Below is a small trained network, with its code and all its weights. Each question gives an input and a class and asks what happens when units are switched off, that is, made to give their printed mean instead of their output.

import numpy as np


def w(rows, s, z=0):
    codes = np.array(rows[::2]) - 128.0
    scale = np.full(codes.shape[1], s)
    scale[-1] = z or s
    return codes * scale


def norm(h):
    return h / np.sqrt((h * h).mean(-1, keepdims=True) + 1e-5)


def f(y):
    return y / 2 * (1 + np.tanh(0.7978845608 * (y + 0.044715 * y**3)))


def log_softmax(a):
    a = a - a.max(-1, keepdims=True)
    return a - np.log(np.exp(a).sum(-1, keepdims=True))


def net(x, mask):
    res = np.array(x, float).reshape(1, 6) / 4 @ E
    u = 0
    for l in range(3):
        y = f(norm(res) @ A[l][:, :-1].T + A[l][:, -1])
        res = res + np.where(mask[u : u + 7], y, B[l][:, -1]) @ B[l][:, :-1]
        u += 7
    return log_softmax(norm(res)[-1] @ U[:, :-1].T + U[:, -1])


A, B = {}, {}
E = w([
[132,135,123,123,129,127,127,128,129,125,129],'x0',
[135,129,129,130,133,130,128,135,130,132,123],'x1',
[104,86,160,129,54,176,4,197,172,64,103],'x2',
[162,142,205,77,16,111,192,159,66,113,56],'x3',
[162,60,81,120,119,182,148,175,38,85,212],'x4',
[128,128,134,134,132,132,127,123,124,130,124],'x5',
],0.0032)
A[0] = w([
[138,75,74,194,210,174,77,96,203,87,210,24],'0.n0',
[94,157,105,141,150,27,218,114,55,206,146,73],'0.n1',
[68,55,140,130,59,175,13,225,151,87,89,129],'0.n2',
[81,210,190,84,141,94,123,72,207,192,15,4],'0.n3',
[168,48,105,48,120,255,168,152,16,102,213,2],'0.n4',
[136,162,86,131,168,89,237,79,51,198,153,60],'0.n5',
[172,147,190,125,17,94,206,162,89,95,87,17],'0.n6',
],0.0033,0.0021)
B[0] = w([
[76,170,97,58,85,146,147,160,65,183,68,185],'0.n0',
[200,140,145,79,146,163,129,114,176,84,145,189],'0.n1',
[211,178,158,108,177,170,211,56,192,73,169,254],'0.n2',
[105,103,101,219,60,49,99,171,120,109,183,194],'0.n3',
[113,162,86,253,55,18,127,165,131,81,155,210],'0.n4',
[188,144,160,114,137,194,147,109,223,53,136,208],'0.n5',
[53,104,92,65,198,168,108,112,49,168,48,178],'0.n6',
],0.0046,0.0041)
A[1] = w([
[52,106,54,101,201,178,64,108,134,228,169,41],'1.n0',
[123,96,173,108,106,175,29,134,128,107,128,47],'1.n1',
[162,49,146,205,139,76,116,203,65,129,172,49],'1.n2',
[75,121,68,134,187,159,91,130,152,162,159,88],'1.n3',
[120,96,170,115,79,197,55,156,186,76,137,88],'1.n4',
[105,96,165,28,89,133,164,145,20,150,38,65],'1.n5',
[101,114,144,184,93,3,80,111,169,163,102,4],'1.n6',
],0.0047,0.0033)
B[1] = w([
[19,99,181,44,103,204,68,141,21,151,6,193],'1.n0',
[199,156,133,138,168,100,179,100,121,140,156,107],'1.n1',
[69,105,198,165,98,60,101,194,137,122,160,160],'1.n2',
[119,128,172,113,97,134,107,131,17,112,77,167],'1.n3',
[229,156,74,109,208,117,230,84,151,170,159,243],'1.n4',
[14,121,115,94,179,195,2,109,57,203,80,252],'1.n5',
[70,163,78,205,73,17,161,197,155,115,164,195],'1.n6',
],0.0043,0.0017)
A[2] = w([
[192,131,147,89,110,155,94,160,205,108,135,73],'2.n0',
[194,180,118,175,121,60,157,131,199,88,209,57],'2.n1',
[81,139,135,235,89,3,117,144,192,153,147,30],'2.n2',
[126,52,93,252,71,63,130,191,84,106,233,46],'2.n3',
[110,93,133,179,104,102,122,172,71,99,195,90],'2.n4',
[122,83,130,160,100,95,98,182,97,140,145,3],'2.n5',
[236,157,147,111,187,164,210,57,185,107,159,101],'2.n6',
],0.0055,0.0043)
B[2] = w([
[180,124,198,130,149,96,228,97,130,122,121,148],'2.n0',
[97,182,145,87,131,151,137,129,55,163,44,220],'2.n1',
[112,173,12,232,63,51,112,212,106,19,236,177],'2.n2',
[59,246,25,244,32,10,60,144,181,78,161,193],'2.n3',
[139,157,96,139,146,109,158,133,178,177,102,153],'2.n4',
[129,196,168,140,167,108,180,55,135,37,138,126],'2.n5',
[221,3,210,99,191,157,174,110,221,150,201,254],'2.n6',
],0.0061,0.0086)
U = w([
[254,23,217,83,220,166,227,79,238,128,206,248],'0',
[91,227,9,247,44,11,112,186,159,60,202,1],'1',
[26,115,167,40,136,204,51,107,16,197,15,114],'2',
],0.0081,0.001)

Each question gives the input, the list of numbers given to net, and the class t.
The units are the neurons (one row each of A and B). Each row of codes is followed by its name. A weight is (code - 128) times the scale printed after its matrix; where a second scale follows, it is the last column's (A, B and U).
mask holds one flag per neuron, layer by layer. A switched-off neuron (its flag False) gives its mean, the last column of its row in B, instead of its output. The means were averaged over made-up inputs and are rounded, as every weight is.
A unit's drop is (log p(t) with every unit on - log p(t) with that unit switched off) / (log p(t) with every unit on - log p(t) with every unit switched off).
most important unit: the unit with the biggest drop
top k neurons: the k neurons with the biggest drops, biggest first
top k neurons in layer l: the k neurons of layer l with the biggest drops, biggest first
drop of u: that unit's drop, to one decimal
input [2,1,4,-6,2,-3], class 2: most important unit => 0.n0
input [-5,-4,-3,-6,6,-1], class 1: top 2 neurons => 0.n4, 0.n6
input [3,-5,2,-7,-6,-2], class 2: top 4 neurons => 1.n0, 0.n4, 0.n0, 2.n3
input [-4,4,3,-1,3,-4], class 0: top 2 neurons in layer 0 => 0.n2, 0.n3
input [3,-6,-3,7,-6,-2], class 2: top 3 neurons => 0.n6, 0.n4, 1.n5
input [5,2,-7,-1,-8,7], class 1: top 2 neurons => 0.n3, 0.n2
input [1,-7,7,2,7,5], class 0: top 2 neurons in layer 0 => 0.n2, 0.n3
input [-8,3,-3,4,-3,-1], class 2: top 3 neurons => 0.n4, 0.n2, 0.n6
input [-4,-1,8,-1,8,8], class 0: top 2 neurons => 0.n2, 1.n4
input [1,-8,2,-1,2,-3], class 0: top 2 neurons in layer 0 => 0.n2, 0.n3
input [-5,4,2,-6,-5,-1], class 2: top 3 neurons => 1.n0, 0.n4, 0.n0
input [0,-1,8,7,-4,-2], class 0: top 3 neurons => 0.n2, 1.n4, 0.n0
input [-1,3,6,1,-6,4], class 0: top 3 neurons => 0.n2, 0.n4, 1.n4
input [-1,8,6,-3,5,8], class 0: top neuron => 0.n2
input [0,2,-5,6,-1,2], class 2: top 2 neurons in layer 0 => 0.n6, 0.n2
input [3,-4,8,3,8,-1], class 0: top 3 neurons in layer 1 => 1.n4, 1.n6, 1.n5
input [6,-7,-2,-5,-1,0], class 2: drop of 2.n4 => 0.0
input [-7,5,7,-1,6,-1], class 0: drop of 0.n2 => 7.1
input [-3,0,-5,-1,8,-2], class 1: drop of 0.n4 => 2.9
